[[121 140 124 113 122]
 [117 148 126 122 157]
 [121 136 127 113 125]
 [125 126 125 138 137]
 [149 116 133 142 104]
 [149 118 125 136 110]
 [125 128 125 128 140]
 [127 126 127 126 119]
 [119 126 135 128 119]
 [123 120 141 142 116]]
=>
[[123 120 141 142 116]
 [119 126 135 128 119]
 [127 126 127 126 119]
 [125 128 125 128 140]
 [149 118 125 136 110]
 [149 116 133 142 104]
 [125 126 125 138 137]
 [121 136 127 113 125]
 [117 148 126 122 157]
 [121 140 124 113 122]]

[[144 108 134 139 104 116 135 135 145 133 130 141 127 108 105]
 [125 145 140 121 141  99 116 142 134 129 132 129 144 139 143]
 [129 127 132 126 127 132 132 141 105 129 134 125 151 121 124]
 [137 139 143 126 135 123 132 138 105 146 139 108 124 138 137]
 [113 142 136 115 141 148 115 134 113 134 134 118 136 138 142]
 [137 122 106 141 122 137 143 108 126 111 109 127 126 129 123]]
=>
[[137 122 106 141 122 137 143 108 126 111 109 127 126 129 123]
 [113 142 136 115 141 148 115 134 113 134 134 118 136 138 142]
 [137 139 143 126 135 123 132 138 105 146 139 108 124 138 137]
 [129 127 132 126 127 132 132 141 105 129 134 125 151 121 124]
 [125 145 140 121 141  99 116 142 134 129 132 129 144 139 143]
 [144 108 134 139 104 116 135 135 145 133 130 141 127 108 105]]

[[138 112 144 132 122]
 [136 134 129 147 114]
 [123 129 125 115 151]
 [122 126 122 123 129]]
=>
[[122 126 122 123 129]
 [123 129 125 115 151]
 [136 134 129 147 114]
 [138 112 144 132 122]]

[[112 124 136 124 127 128 127 135 135 136]
 [153 135 121 150 117 125 138 149 120 146]
 [147 130 128 129 127 110 129 135 112 137]
 [128 128 102 152 124 127 137 128 125 112]
 [114 123 141 124 126 135 127 141 132 143]
 [102 122 138 125 126 148 128 133 144 128]
 [125 127 132 128 126 130 129 128 128 128]]
=>
[[125 127 132 128 126 130 129 128 128 128]
 [102 122 138 125 126 148 128 133 144 128]
 [114 123 141 124 126 135 127 141 132 143]
 [128 128 102 152 124 127 137 128 125 112]
 [147 130 128 129 127 110 129 135 112 137]
 [153 135 121 150 117 125 138 149 120 146]
 [112 124 136 124 127 128 127 135 135 136]]

[[129 132 124 116 138 113 115 117 132 141 143 133]
 [121 122 128 129 128 155 139 140 123 124 124 133]]
=>
[[121 122 128 129 128 155 139 140 123 124 124 133]
 [129 132 124 116 138 113 115 117 132 141 143 133]]

[[130 129 126 125 132 134 146 151 124]
 [114 131 126 126 139 146 126 140 124]
 [126 129 128 128 131 134 146 150 124]
 [128 131 135 127 126 130 149 150 127]
 [132 126 120 130 124 139 144 151 130]]
=>
[[132 126 120 130 124 139 144 151 130]
 [128 131 135 127 126 130 149 150 127]
 [126 129 128 128 131 134 146 150 124]
 [114 131 126 126 139 146 126 140 124]
 [130 129 126 125 132 134 146 151 124]]

[[123 115 119 125 119 141 116 129 130]
 [135 127 116 141 121 129 120 122 135]
 [126 145 147 132 134 109 137 136 119]
 [141 128 102 134 130 125 130 111 127]]
=>
[[141 128 102 134 130 125 130 111 127]
 [126 145 147 132 134 109 137 136 119]
 [135 127 116 141 121 129 120 122 135]
 [123 115 119 125 119 141 116 129 130]]
---
[[107 107 138 143 136 131 146]
 [148 127 136 107 124 148 134]]
=>
[[148 127 136 107 124 148 134]
 [107 107 138 143 136 131 146]]

[[141 136 135]
 [143 130 123]
 [123 121 147]
 [102 125 126]
 [137 124 121]
 [124 145 128]
 [117 105 127]
 [134 110 136]
 [109 134 110]
 [116 109 121]
 [143 119 131]]
=>
[[124 145 128]
 [141 136 135]
 [109 134 110]
 [143 130 123]
 [102 125 126]
 [137 124 121]
 [123 121 147]
 [143 119 131]
 [134 110 136]
 [116 109 121]
 [117 105 127]]

[[136 112 130 122 140]
 [150 128 132 141 128]
 [129 115 141 121 124]
 [131 132 128 143 109]
 [130 126 141 139 133]
 [116 139 121 122 142]]
=>
[[116 139 121 122 142]
 [131 132 128 143 109]
 [150 128 132 141 128]
 [130 126 141 139 133]
 [129 115 141 121 124]
 [136 112 130 122 140]]

[[121 129 122 154]
 [143 144 152 100]]
=>
[[143 144 152 100]
 [121 129 122 154]]

[[144 130]
 [124 115]
 [137 158]
 [126 110]
 [136 116]
 [138 113]
 [113 119]
 [121 137]]
=>
[[137 158]
 [121 137]
 [144 130]
 [113 119]
 [136 116]
 [124 115]
 [138 113]
 [126 110]]

[[113 129 106]
 [146 103 106]
 [142 153 152]]
=>
[[142 153 152]
 [113 129 106]
 [146 103 106]]
---
[[120 135 117 128 131 124 136 117]
 [157 134 123 133 124 131 125 138]
 [130 153 120 139 144 124 118 122]]
=>
[[117 138 122]
 [136 125 118]
 [124 131 124]
 [131 124 144]
 [128 133 139]
 [117 123 120]
 [135 134 153]
 [120 157 130]]

[[125 136 123 115 141 107]
 [142 118 131 139 137 135]
 [136 139 121 122 145 122]
 [119 126 143 135 113 129]
 [138 125 122 120 133 130]
 [126 127 135 119 139 113]
 [139 136 121 139 118 123]
 [108 128 127 138 147 111]
 [121 126 139 145 127 126]
 [128 116 130 120 126 127]]
=>
[[107 135 122 129 130 113 123 111 126 127]
 [141 137 145 113 133 139 118 147 127 126]
 [115 139 122 135 120 119 139 138 145 120]
 [123 131 121 143 122 135 121 127 139 130]
 [136 118 139 126 125 127 136 128 126 116]
 [125 142 136 119 138 126 139 108 121 128]]

[[113 138 122]
 [104 131 123]
 [141 124 131]
 [126 125 129]
 [119 125 127]]
=>
[[122 123 131 129 127]
 [138 131 124 125 125]
 [113 104 141 126 119]]

[[134 106 131 105 140 115 129 151 137 106 136 119]
 [125 121 157 124 123 139 122 128 130 142 116 135]
 [137 142 113 127 149 134 133 140 127 132 126 135]]
=>
[[119 135 135]
 [136 116 126]
 [106 142 132]
 [137 130 127]
 [151 128 140]
 [129 122 133]
 [115 139 134]
 [140 123 149]
 [105 124 127]
 [131 157 113]
 [106 121 142]
 [134 125 137]]

[[142 126 143 130 136 155 109]
 [141 118 148 131 133 153 111]
 [139 111 151 131 129 149 114]
 [121 152 102 125 132 113 137]
 [116 108 133 128 113 105 146]
 [139 111 152 131 128 149 114]
 [133 102 154 132 121 139 122]
 [142 124 144 131 135 155 109]
 [140 116 149 131 131 152 112]]
=>
[[109 111 114 137 146 114 122 109 112]
 [155 153 149 113 105 149 139 155 152]
 [136 133 129 132 113 128 121 135 131]
 [130 131 131 125 128 131 132 131 131]
 [143 148 151 102 133 152 154 144 149]
 [126 118 111 152 108 111 102 124 116]
 [142 141 139 121 116 139 133 142 140]]

[[144 115 124 157 109 144 103]
 [143 114 134 157 101 134 105]
 [143 114 135 157 101 133 106]]
=>
[[103 105 106]
 [144 134 133]
 [109 101 101]
 [157 157 157]
 [124 134 135]
 [115 114 114]
 [144 143 143]]
